Here is a tiny trained network, its code and every weight. The questions are about switching its units off for an input and a class, where a switched-off unit gives its printed mean instead of its output.

import numpy as np


def w(rows, s, z=0):
    codes = np.array(rows[::2]) - 128.0
    scale = np.full(codes.shape[1], s)
    scale[-1] = z or s
    return codes * scale


def f(y):
    return y / 2 * (1 + np.tanh(0.7978845608 * (y + 0.044715 * y**3)))


def log_softmax(a):
    a = a - a.max(-1, keepdims=True)
    return a - np.log(np.exp(a).sum(-1, keepdims=True))


def net(x, mask):
    res = np.array(x, float).reshape(1, 8) / 4 @ E
    y = f(res @ A[0][:, :-1].T + A[0][:, -1])
    res = res + np.where(mask, y, B[0][:, -1]) @ B[0][:, :-1]
    return log_softmax(res[-1] @ U[:, :-1].T + U[:, -1])


A, B = {}, {}
E = w([
[128,127,129],'x0',
[126,129,129],'x1',
[3,162,50],'x2',
[126,126,128],'x3',
[85,222,236],'x4',
[128,128,130],'x5',
[125,127,128],'x6',
[204,216,52],'x7',
],0.006)
A[0] = w([
[162,150,113,39],'n1',
[106,189,168,34],'n2',
[106,222,254,15],'n3',
[108,195,176,34],'n4',
[50,148,73,27],'n5',
[178,207,77,30],'n6',
[52,150,73,49],'n7',
[230,99,207,49],'n8',
[105,200,182,43],'n9',
[107,103,143,21],'n10',
[154,40,56,47],'n11',
[186,221,59,27],'n12',
[128,129,129,138],'n13',
[174,202,73,51],'n14',
[140,69,89,73],'n15',
[39,152,68,43],'n16',
[42,3,189,8],'n17',
[142,77,74,27],'n18',
[133,105,105,25],'n19',
[68,147,83,51],'n20',
[147,43,66,50],'n21',
[182,213,65,37],'n22',
[147,52,71,70],'n23',
[106,137,107,1],'n24',
[75,159,102,37],'n25',
[180,211,70,33],'n26',
[111,190,180,57],'n27',
[216,101,187,36],'n28',
[151,65,58,79],'n29',
[220,99,198,40],'n30',
[65,33,183,23],'n31',
],0.009,0.0057)
B[0] = w([
[31,135,92,90],'n1',
[99,193,80,121],'n2',
[211,245,101,228],'n3',
[115,195,86,131],'n4',
[138,79,62,157],'n5',
[32,127,145,157],'n6',
[157,66,74,169],'n7',
[84,51,48,254],'n8',
[122,202,81,147],'n9',
[47,151,97,78],'n10',
[157,221,109,198],'n11',
[38,116,183,190],'n12',
[135,124,133,139],'n13',
[59,109,176,167],'n14',
[114,192,115,144],'n15',
[159,57,60,188],'n16',
[1,124,213,226],'n17',
[99,194,86,121],'n18',
[60,174,73,78],'n19',
[142,86,84,140],'n20',
[131,218,103,182],'n21',
[43,114,178,181],'n22',
[148,211,120,182],'n23',
[33,133,46,74],'n24',
[103,120,51,118],'n25',
[40,120,162,170],'n26',
[138,188,91,142],'n27',
[83,72,58,199],'n28',
[178,204,132,192],'n29',
[92,63,56,220],'n30',
[33,128,184,183],'n31',
],0.026,0.0027)
U = w([
[157,68,195,246],'0',
[76,76,230,96],'1',
[169,155,148,69],'2',
[153,2,91,63],'3',
],0.005,0.011)

Each question gives the input, the list of numbers given to net, and the class t.
The units are the neurons (one row each of A and B). Each row of codes is followed by its name. A weight is (code - 128) times the scale printed after its matrix; where a second scale follows, it is the last column's (A, B and U).
mask holds one flag per neuron, in row order. A switched-off neuron (its flag False) gives its mean, the last column of its row in B, instead of its output. The means were averaged over made-up inputs and are rounded, as every weight is.
A unit's drop is (log p(t) with every unit on - log p(t) with that unit switched off) / (log p(t) with every unit on - log p(t) with every unit switched off).
The circuit of an input: a set's keep is (log p(t) with only the set's units on - log p(t) with every unit switched off) / (log p(t) with every unit on - log p(t) with every unit switched off). Starting from the 12 units with the biggest drops (on a tie, the unit counted first), units are removed one at a time, each time the one whose removal leaves the highest keep (on an exact tie, the one counted first), for as long as the keep stays at least 0.8.
units of the circuit, in order: the units of the circuit, biggest drop first
k most important neurons: the k neurons with the biggest drops, biggest first
drop when u is switched off: that unit's drop, to one decimal
input [0,3,7,3,-4,5,5,5], class 3: units of the circuit, in order : n16, n7
input [-2,5,-6,4,8,3,7,7], class 2: 4 most important neurons : n3, n9, n27, n4
input [7,8,-8,-1,7,1,-6,-5], class 3: units of the circuit, in order : n8, n30
input [1,4,7,3,8,-2,1,4], class 2: units of the circuit, in order : n3, n9
input [-1,-1,3,1,-3,-1,2,-6], class 1: 3 most important neurons : n17, n31, n3
input [0,6,5,-1,4,0,2,4], class 3: 3 most important neurons : n16, n17, n7
input [7,4,6,-7,-2,-2,-6,3], class 3: units of the circuit, in order : n16, n7, n5
input [3,0,-7,-8,-2,-4,2,-6], class 3: units of the circuit, in order : n8, n30
input [-1,8,-8,4,0,-6,4,8], class 1: 2 most important neurons : n12, n22
input [-4,1,-2,-3,-1,0,5,-8], class 1: drop when n17 is switched off : 0.3
input [-7,7,4,6,7,1,3,-3], class 2: drop when n3 is switched off : 0.2
input [1,4,-4,4,-6,-1,4,2], class 2: drop when n9 is switched off : 0.0
